Below are the code and all the weights of a small trained network. Each question names an input and a class and asks about switching units off, where a switched-off unit gives its printed mean instead of its output.

import numpy as np


def w(rows, s, z=0):
    codes = np.array(rows[::2]) - 128.0
    scale = np.full(codes.shape[1], s)
    scale[-1] = z or s
    return codes * scale


def f(y):
    return np.maximum(y, 0)


def log_softmax(a):
    a = a - a.max(-1, keepdims=True)
    return a - np.log(np.exp(a).sum(-1, keepdims=True))


def net(x, mask):
    res = np.array(x, float).reshape(1, 2) / 4 @ E
    y = f(res @ A[0][:, :-1].T + A[0][:, -1])
    res = res + np.where(mask, y, B[0][:, -1]) @ B[0][:, :-1]
    return log_softmax(res[-1] @ U[:, :-1].T + U[:, -1])


A, B = {}, {}
E = w([
[117,192,81,17],'x0',
[50,176,254,135],'x1',
],0.011)
A[0] = w([
[32,169,165,148,88],'n1',
[120,219,103,8,148],'n2',
[91,149,205,129,115],'n3',
[125,35,160,209,140],'n4',
[175,62,196,228,96],'n5',
[158,80,74,113,106],'n6',
[107,169,114,59,101],'n7',
[70,148,147,126,158],'n8',
[189,235,143,65,118],'n9',
[179,109,92,140,94],'n10',
[196,119,87,126,158],'n11',
[161,104,70,142,110],'n12',
[137,137,137,122,253],'n13',
[69,187,189,112,124],'n14',
[71,185,162,136,104],'n15',
[168,115,72,108,113],'n16',
[115,79,138,98,120],'n17',
],0.017)
B[0] = w([
[98,119,85,73,184],'n1',
[171,161,130,140,243],'n2',
[141,111,111,82,194],'n3',
[189,173,121,135,236],'n4',
[176,174,98,98,228],'n5',
[112,100,109,93,188],'n6',
[162,180,79,145,174],'n7',
[152,78,145,101,184],'n8',
[163,162,107,141,188],'n9',
[122,127,97,62,170],'n10',
[132,91,151,92,212],'n11',
[130,104,110,84,186],'n12',
[134,79,250,176,251],'n13',
[110,100,115,107,203],'n14',
[85,100,88,103,176],'n15',
[105,106,118,100,189],'n16',
[123,130,125,135,128],'n17',
],0.021,0.017)
U = w([
[118,44,114,47,117],'0',
[205,205,116,126,132],'1',
[156,40,251,164,254],'2',
[122,109,114,187,98],'3',
[52,123,126,157,100],'4',
[53,197,125,173,101],'5',
[98,126,125,126,84],'6',
],0.017,0.0083)

Each question gives the input, the list of numbers given to net, and the class t.
The units are the neurons (one row each of A and B). Each row of codes is followed by its name. A weight is (code - 128) times the scale printed after its matrix; where a second scale follows, it is the last column's (A, B and U).
mask holds one flag per neuron, in row order. A switched-off neuron (its flag False) gives its mean, the last column of its row in B, instead of its output. The means were averaged over made-up inputs and are rounded, as every weight is.
A unit's drop is (log p(t) with every unit on - log p(t) with that unit switched off) / (log p(t) with every unit on - log p(t) with every unit switched off).
most important unit: the unit with the biggest drop
top k neurons: the k neurons with the biggest drops, biggest first
drop when u is switched off: that unit's drop, to one decimal
input [7,4], class 1: most important unit : n2
input [4,3], class 1: top 2 neurons : n2; n7
input [-3,1], class 2: top 3 neurons : n2; n7; n9
input [-4,3], class 1: top 3 neurons : n5; n4; n11
input [-3,0], class 2: top 2 neurons : n2; n7
input [3,-1], class 2: top 2 neurons : n5; n4
input [-3,-1], class 2: top 3 neurons : n2; n7; n9
input [3,3], class 2: top 2 neurons : n5; n4
input [-8,-7], class 1: top 2 neurons : n4; n5
input [-4,2], class 1: top 3 neurons : n5; n4; n11
input [-5,5], class 0: top 3 neurons : n2; n1; n3
input [-8,8], class 0: top 2 neurons : n1; n15
input [-6,6], class 0: drop when n7 is switched off : 0.2
input [-8,-6], class 1: drop when n5 is switched off : 0.8
input [2,3], class 2: drop when n12 is switched off : 0.1
